Below is a small trained network, with its code and all its weights. Each question gives an input and a target symbol and asks what happens when units are switched off, that is, made to give their printed mean instead of their output.

import numpy as np


def w(rows, s, z=0):
    codes = np.array(rows[::2]) - 128.0
    scale = np.full(codes.shape[1], s)
    scale[-1] = z or s
    return codes * scale


def norm(h):
    return h / np.sqrt((h * h).mean(-1, keepdims=True) + 1e-5)


def softmax(a):
    e = np.exp(a - a.max(-1, keepdims=True))
    return e / e.sum(-1, keepdims=True)


def log_softmax(a):
    a = a - a.max(-1, keepdims=True)
    return a - np.log(np.exp(a).sum(-1, keepdims=True))


def net(x, mask):
    ids = ['ΘΞδλτφ'.index(c) for c in x.split()]
    T = len(ids)
    res = E[ids] + P[:T]
    u = 0
    for l in range(2):
        r = norm(res)
        for j in range(3):
            rows = slice(3 * j, 3 * j + 3)
            q, k, v = (r @ M[l][rows].T for M in (Q, K, V))
            z = softmax(np.where(np.tri(T) > 0, q @ k.T / 3**0.5, -1e9)) @ v
            o = O[l][rows]
            res = res + np.where(mask[u + j], z, o[:, -1]) @ o[:, :-1]
        u += 3
    return log_softmax(norm(res)[-1] @ U[:, :-1].T + U[:, -1])


Q, K, V, O = {}, {}, {}, {}
E = w([
[153,166,123,251,134],'Θ',
[216,180,68,158,117],'Ξ',
[109,143,93,166,23],'δ',
[163,72,52,148,61],'λ',
[77,198,82,92,104],'τ',
[105,145,18,82,158],'φ',
],0.021)
P = w([
[57,157,8,232,153],'0',
[66,153,40,203,141],'1',
[70,143,62,180,139],'2',
[76,148,75,158,123],'3',
[89,144,90,141,114],'4',
[95,139,108,124,108],'5',
[101,140,117,107,98],'6',
[110,136,131,93,90],'7',
[120,136,144,79,84],'8',
[129,136,158,65,75],'9',
[135,133,174,52,67],'10',
[147,123,190,39,64],'11',
[155,121,210,35,56],'12',
[173,120,224,19,46],'13',
],0.011)
Q[0] = w([
[169,255,95,167,48],'L0H0',
[99,141,138,116,140],'L0H0',
[106,164,66,108,138],'L0H0',
[104,94,146,115,60],'L0H1',
[104,148,158,145,193],'L0H1',
[97,198,201,161,134],'L0H1',
[168,136,205,127,157],'L0H2',
[142,156,124,180,125],'L0H2',
[67,92,145,149,126],'L0H2',
],0.034)
K[0] = w([
[130,83,194,2,61],'L0H0',
[107,139,106,129,127],'L0H0',
[86,100,87,94,159],'L0H0',
[133,84,204,118,136],'L0H1',
[83,144,93,195,141],'L0H1',
[110,174,175,175,125],'L0H1',
[169,149,185,143,172],'L0H2',
[105,126,93,192,159],'L0H2',
[101,66,215,126,161],'L0H2',
],0.033)
V[0] = w([
[64,195,159,101,126],'L0H0',
[179,157,156,128,251],'L0H0',
[131,64,172,14,139],'L0H0',
[88,137,2,175,108],'L0H1',
[85,172,162,110,112],'L0H1',
[144,138,86,145,82],'L0H1',
[47,64,123,95,99],'L0H2',
[78,134,130,177,149],'L0H2',
[124,128,128,163,147],'L0H2',
],0.011)
O[0] = w([
[38,247,151,150,180,139],'L0H0',
[98,31,155,110,235,3],'L0H0',
[137,109,58,100,177,79],'L0H0',
[97,68,64,116,162,243],'L0H1',
[120,167,118,111,142,115],'L0H1',
[108,84,106,112,108,193],'L0H1',
[118,122,139,69,123,134],'L0H2',
[136,163,79,125,104,141],'L0H2',
[145,143,103,141,111,131],'L0H2',
],0.011,0.015)
Q[1] = w([
[92,182,76,156,52],'L1H0',
[175,174,70,187,255],'L1H0',
[41,212,179,125,161],'L1H0',
[68,140,6,139,121],'L1H1',
[69,14,183,167,211],'L1H1',
[95,104,205,138,194],'L1H1',
[54,189,157,90,130],'L1H2',
[130,107,94,121,224],'L1H2',
[162,151,198,225,143],'L1H2',
],0.031)
K[1] = w([
[97,144,191,184,97],'L1H0',
[125,84,177,77,252],'L1H0',
[75,205,101,123,183],'L1H0',
[142,121,118,69,177],'L1H1',
[119,124,117,226,186],'L1H1',
[109,105,92,200,119],'L1H1',
[90,202,122,148,162],'L1H2',
[99,82,105,129,202],'L1H2',
[90,104,234,122,110],'L1H2',
],0.038)
V[1] = w([
[57,90,159,100,96],'L1H0',
[141,185,177,124,92],'L1H0',
[94,105,160,162,136],'L1H0',
[101,192,128,99,92],'L1H1',
[90,140,103,57,177],'L1H1',
[72,124,131,253,141],'L1H1',
[75,112,165,78,155],'L1H2',
[57,64,157,205,92],'L1H2',
[67,111,111,91,64],'L1H2',
],0.055)
O[1] = w([
[179,197,153,29,140,127],'L1H0',
[98,136,158,155,189,154],'L1H0',
[150,163,79,78,171,99],'L1H0',
[96,171,76,160,74,213],'L1H1',
[147,89,69,83,65,189],'L1H1',
[214,150,229,246,117,101],'L1H1',
[64,112,175,163,56,23],'L1H2',
[3,52,60,59,124,153],'L1H2',
[54,171,162,59,121,255],'L1H2',
],0.036,0.039)
U = w([
[220,126,117,167,152,252],'Θ',
[119,39,160,61,85,230],'Ξ',
[113,143,103,161,3,42],'δ',
[76,199,177,176,83,93],'λ',
[52,153,177,81,172,6],'τ',
[80,24,101,233,147,193],'φ',
],0.012,0.0035)

Each question gives the input, a string of symbols that net reads in full, and the target symbol t.
The units are the heads (3 rows each of Q, K, V and O). Each row of codes is followed by its name. A weight is (code - 128) times the scale printed after its matrix; where a second scale follows, it is the last column's (O and U).
mask holds one flag per head, layer by layer. A switched-off head (its flag False) gives its mean, the last column of its rows in O, instead of its output. The means were averaged over made-up inputs and are rounded, as every weight is.
A unit's drop is (log p(t) with every unit on - log p(t) with that unit switched off) / (log p(t) with every unit on - log p(t) with every unit switched off).
The circuit of an input: a set's keep is (log p(t) with only the set's units on - log p(t) with every unit switched off) / (log p(t) with every unit on - log p(t) with every unit switched off). Starting from all 6 units, units are removed one at a time, each time the one whose removal leaves the highest keep (on an exact tie, the one counted first), for as long as the keep stays at least 0.8.
circuit, biggest first: the units of the circuit, biggest drop first
most important unit: the unit with the biggest drop
which heads matter: for each layer, one digit per head in row order, 1 if its drop is at least 0.15 and else 0, layers parted by /
input φ δ τ δ Ξ φ φ τ Θ, target φ: circuit, biggest first -> [L0H1 L1H0]
input τ Θ φ λ Ξ φ Θ φ Θ τ Θ τ, target φ: circuit, biggest first -> [L1H0 L0H2]
input λ δ λ φ δ φ Ξ λ δ τ τ τ Θ τ, target φ: circuit, biggest first -> [L1H0 L1H2 L0H0]
input λ τ φ δ δ λ δ δ, target τ: which heads matter -> 100 / 010
input τ λ δ Ξ Ξ τ, target δ: circuit, biggest first -> [L1H1 L0H0]
input δ Θ δ λ λ Θ Ξ λ, target φ: which heads matter -> 111 / 100
input δ τ Θ τ Ξ τ φ Ξ τ δ τ λ, target δ: most important unit -> L0H0
input δ Θ δ δ Θ Ξ, target λ: which heads matter -> 100 / 010
input δ λ δ τ δ λ δ Ξ, target Θ: which heads matter -> 010 / 001
input Θ τ δ φ Ξ δ λ λ Ξ Ξ Θ Ξ, target φ: circuit, biggest first -> [L1H0 L0H2]
input Ξ τ φ δ Θ φ τ τ δ τ λ δ λ, target τ: circuit, biggest first -> [L0H1 L0H0 L1H1 L1H0]
input δ Ξ δ, target Θ: which heads matter -> 010 / 011
input Ξ λ λ δ Θ φ λ λ Ξ τ Θ, target δ: which heads matter -> 111 / 011
input λ Θ δ Ξ Ξ Ξ Ξ δ δ, target λ: most important unit -> L1H1
input φ τ λ Ξ τ Θ Ξ Ξ δ Ξ Ξ δ, target Θ: which heads matter -> 000 / 001
input Ξ λ δ δ, target τ: which heads matter -> 110 / 011
input Θ τ λ δ Ξ, target Θ: which heads matter -> 010 / 011
input δ Θ δ, target φ: circuit, biggest first -> [L1H0 L0H1 L1H2]
input δ τ δ Ξ φ Θ τ φ τ τ λ, target δ: which heads matter -> 110 / 010
input Θ Ξ λ τ λ τ Ξ Ξ, target δ: most important unit -> L0H2
